Below are the code and all the weights of a small trained network. Each question names an input and a target symbol and asks about switching units off, where a switched-off unit gives its printed mean instead of its output.

import numpy as np


def w(rows, s, z=0):
    codes = np.array(rows[::2]) - 128.0
    scale = np.full(codes.shape[1], s)
    scale[-1] = z or s
    return codes * scale


def f(y):
    return y / 2 * (1 + np.tanh(0.7978845608 * (y + 0.044715 * y**3)))


def softmax(a):
    e = np.exp(a - a.max(-1, keepdims=True))
    return e / e.sum(-1, keepdims=True)


def log_softmax(a):
    a = a - a.max(-1, keepdims=True)
    return a - np.log(np.exp(a).sum(-1, keepdims=True))


def net(x, mask):
    ids = ['γεζθπτω'.index(c) for c in x.split()]
    T = len(ids)
    res = E[ids] + P[:T]
    u = 0
    for l in range(2):
        r = res
        for j in range(3):
            rows = slice(2 * j, 2 * j + 2)
            q, k, v = (r @ M[l][rows].T for M in (Q, K, V))
            z = softmax(np.where(np.tri(T) > 0, q @ k.T / 2**0.5, -1e9)) @ v
            o = O[l][rows]
            res = res + np.where(mask[u + j], z, o[:, -1]) @ o[:, :-1]
        u += 3
        y = f(res @ A[l][:, :-1].T + A[l][:, -1])
        res = res + np.where(mask[u : u + 4], y, B[l][:, -1]) @ B[l][:, :-1]
        u += 4
    return log_softmax(res[-1] @ U[:, :-1].T + U[:, -1])


Q, K, V, O, A, B = {}, {}, {}, {}, {}, {}
E = w([
[200,116,179,162,249,135,69,197],'γ',
[117,184,139,192,110,245,110,160],'ε',
[89,167,84,80,119,150,69,249],'ζ',
[73,162,99,182,187,115,131,174],'θ',
[140,41,89,113,216,163,249,183],'π',
[101,104,109,251,17,86,6,141],'τ',
[169,142,39,159,123,112,43,65],'ω',
],0.015)
P = w([
[10,36,99,166,253,184,32,61],'0',
[130,23,228,54,141,123,115,65],'1',
[144,54,180,93,111,112,128,76],'2',
[150,76,142,108,112,114,142,83],'3',
[155,83,131,111,125,116,164,121],'4',
[162,85,124,121,116,124,164,129],'5',
[169,97,107,132,121,123,161,134],'6',
[172,100,100,144,120,130,162,146],'7',
[184,108,96,134,125,134,176,161],'8',
[206,101,99,124,142,140,197,184],'9',
[200,121,86,136,141,143,169,186],'10',
[211,125,83,128,154,152,182,197],'11',
[221,135,75,116,164,150,185,200],'12',
[218,146,80,145,133,138,142,207],'13',
],0.0054)
Q[0] = w([
[147,76,78,162,166,113,103,193],'L0H0',
[150,73,34,240,173,218,59,217],'L0H0',
[137,135,118,142,139,131,130,152],'L0H1',
[131,127,118,131,134,134,125,142],'L0H1',
[130,118,184,97,89,160,157,45],'L0H2',
[59,144,226,4,88,37,165,18],'L0H2',
],0.034)
K[0] = w([
[131,139,199,61,64,198,145,144],'L0H0',
[89,249,134,162,40,248,176,202],'L0H0',
[118,131,138,130,123,159,124,115],'L0H1',
[121,127,134,130,126,148,128,122],'L0H1',
[172,42,175,125,135,91,85,73],'L0H2',
[4,64,186,106,190,44,165,12],'L0H2',
],0.024)
V[0] = w([
[147,88,91,157,165,9,133,141],'L0H0',
[184,128,135,237,182,187,137,24],'L0H0',
[94,77,113,114,210,11,96,110],'L0H1',
[119,200,144,197,155,187,175,66],'L0H1',
[195,100,120,69,104,121,46,177],'L0H2',
[137,64,70,54,97,162,165,141],'L0H2',
],0.013)
O[0] = w([
[133,88,69,199,65,219,35,123,9],'L0H0',
[89,158,228,107,235,148,153,83,72],'L0H0',
[132,161,196,105,254,181,129,189,113],'L0H1',
[90,142,87,176,53,137,83,70,126],'L0H1',
[139,61,155,68,243,28,127,110,238],'L0H2',
[83,68,118,90,165,115,236,95,161],'L0H2',
],0.0065,0.011)
A[0] = w([
[89,132,3,182,61,38,149,38,58],'L0N0',
[134,120,151,117,84,122,190,137,201],'L0N1',
[166,102,139,114,131,91,171,109,1],'L0N2',
[197,163,70,158,10,59,172,40,152],'L0N3',
],0.015,0.004)
B[0] = w([
[211,150,176,49,94,225,120,131,236],'L0N0',
[161,147,142,140,218,80,48,97,186],'L0N1',
[110,204,140,132,16,197,96,159,247],'L0N2',
[92,98,68,254,220,98,170,147,205],'L0N3',
],0.0089,0.011)
Q[1] = w([
[110,254,149,147,110,113,174,95],'L1H0',
[169,179,126,121,172,119,145,157],'L1H0',
[146,201,168,153,149,122,120,199],'L1H1',
[137,230,167,143,146,93,157,73],'L1H1',
[177,204,163,125,136,131,178,179],'L1H2',
[126,80,100,125,126,174,82,195],'L1H2',
],0.034)
K[1] = w([
[72,145,170,228,176,172,161,63],'L1H0',
[136,165,51,112,211,123,136,130],'L1H0',
[2,130,72,122,133,190,124,163],'L1H1',
[90,83,181,188,160,229,68,59],'L1H1',
[67,192,80,99,232,148,136,175],'L1H2',
[189,140,88,91,80,60,121,226],'L1H2',
],0.029)
V[1] = w([
[216,97,98,84,149,254,127,56],'L1H0',
[57,187,122,55,183,69,180,67],'L1H0',
[159,180,215,133,102,165,197,90],'L1H1',
[48,93,93,140,94,154,122,150],'L1H1',
[89,73,27,153,108,90,47,56],'L1H2',
[141,170,140,93,130,117,67,66],'L1H2',
],0.017)
O[1] = w([
[14,65,2,44,196,130,92,124,98],'L1H0',
[238,197,61,200,84,116,147,163,149],'L1H0',
[48,156,214,189,200,130,193,190,4],'L1H1',
[160,132,191,102,109,194,64,87,115],'L1H1',
[59,249,107,103,180,10,195,140,79],'L1H2',
[157,151,65,12,168,154,151,131,98],'L1H2',
],0.0074,0.022)
A[1] = w([
[88,128,188,83,98,92,156,64,69],'L1N0',
[47,114,116,132,90,172,214,121,51],'L1N1',
[74,195,186,124,95,109,135,127,37],'L1N2',
[96,19,96,127,86,151,251,120,3],'L1N3',
],0.016,0.0047)
B[1] = w([
[108,198,202,173,163,107,137,48,168],'L1N0',
[199,78,118,99,131,153,70,177,197],'L1N1',
[176,69,71,69,80,145,96,137,204],'L1N2',
[94,119,140,141,148,127,251,80,254],'L1N3',
],0.011,0.0069)
U = w([
[108,121,127,89,119,158,125,129,73],'γ',
[174,99,175,72,231,127,38,197,3],'ε',
[134,184,146,161,174,127,102,193,211],'ζ',
[120,172,168,91,168,143,63,121,107],'θ',
[3,179,100,136,55,230,27,175,254],'π',
[157,126,128,54,82,147,67,149,124],'τ',
[115,187,76,77,185,136,63,155,117],'ω',
],0.0035,0.0052)

Each question gives the input, a string of symbols that net reads in full, and the target symbol t.
The units are the heads (2 rows each of Q, K, V and O) and the neurons (one row each of A and B). Each row of codes is followed by its name. A weight is (code - 128) times the scale printed after its matrix; where a second scale follows, it is the last column's (O, A, B and U).
mask holds one flag per unit, layer by layer, with each layer's heads first. A switched-off unit (its flag False) gives its mean, the last column of its rows in O or B, instead of its output. The means were averaged over made-up inputs and are rounded, as every weight is.
A unit's drop is (log p(t) with every unit on - log p(t) with that unit switched off) / (log p(t) with every unit on - log p(t) with every unit switched off).
The circuit of an input: a set's keep is (log p(t) with only the set's units on - log p(t) with every unit switched off) / (log p(t) with every unit on - log p(t) with every unit switched off). Starting from the 12 units with the biggest drops (on a tie, the unit counted first), units are removed one at a time, each time the one whose removal leaves the highest keep (on an exact tie, the one counted first), for as long as the keep stays at least 0.8.
circuit, biggest first: the units of the circuit, biggest drop first
k most important neurons: the k neurons with the biggest drops, biggest first
top k neurons in layer l: the k neurons of layer l with the biggest drops, biggest first
heads that matter: for each layer, one digit per head in row order, 1 if its drop is at least 0.15 and else 0, layers parted by /
input ζ γ ω τ ε γ θ π ζ ω γ γ ω, target ζ: circuit, biggest first	L0H0, L1H1
input ω τ ω ε ε ω τ, target ζ: 2 most important neurons	L0N3, L0N2
input ω γ γ ω ε ζ ε ω ε, target ω: circuit, biggest first	L0H0, L1H2, L0N2
input ω ζ π ω ζ ζ π ζ ω τ θ ε ζ ζ, target ω: circuit, biggest first	L0H0, L0H1, L1H2, L1H0
input π ω ζ ε π γ ω ω τ ζ τ θ, target π: top 2 neurons in layer 0	L0N2, L0N0
input ε π ω θ ζ π, target ε: most important neuron	L0N2
input ζ ω θ π π ε ω π θ π θ ω π ζ, target ζ: circuit, biggest first	L0H0, L1H0
input ω θ γ π, target γ: 2 most important neurons	L1N3, L0N1
input π θ π ε, target π: heads that matter	111 / 101
input γ ε ε π τ τ γ ω ζ ζ ω ε, target γ: heads that matter	010 / 011
input θ ω ω θ γ θ, target π: circuit, biggest first	L0H2, L0H0
input π θ ω π ω ζ ε θ τ τ τ π, target π: circuit, biggest first	L0H1, L1H2, L1H0, L0H2
input τ θ ω θ τ ω, target ω: circuit, biggest first	L0H0, L1H2, L1H0
input π θ ε ε θ π ε π ζ θ ω γ, target π: heads that matter	110 / 001
input γ ζ ζ ω ε γ γ ε ω, target ζ: 2 most important neurons	L0N3, L0N0
input ζ θ θ ω ζ θ ζ ε τ, target ζ: circuit, biggest first	L1H1, L0H0
input τ ω τ, target θ: circuit, biggest first	L1N0, L1H0, L1H2
input θ ζ γ θ ω π ζ ε, target θ: most important neuron	L1N0
input γ ω ζ ζ ζ ζ ε ζ, target γ: circuit, biggest first	L0H0, L1N3, L1H2, L1H0
input τ ω γ γ τ ζ π ε τ π ζ γ θ θ, target τ: circuit, biggest first	L0N0, L0H1
input ζ ζ τ γ ω ε ω ε ζ τ γ, target τ: heads that matter	011 / 100
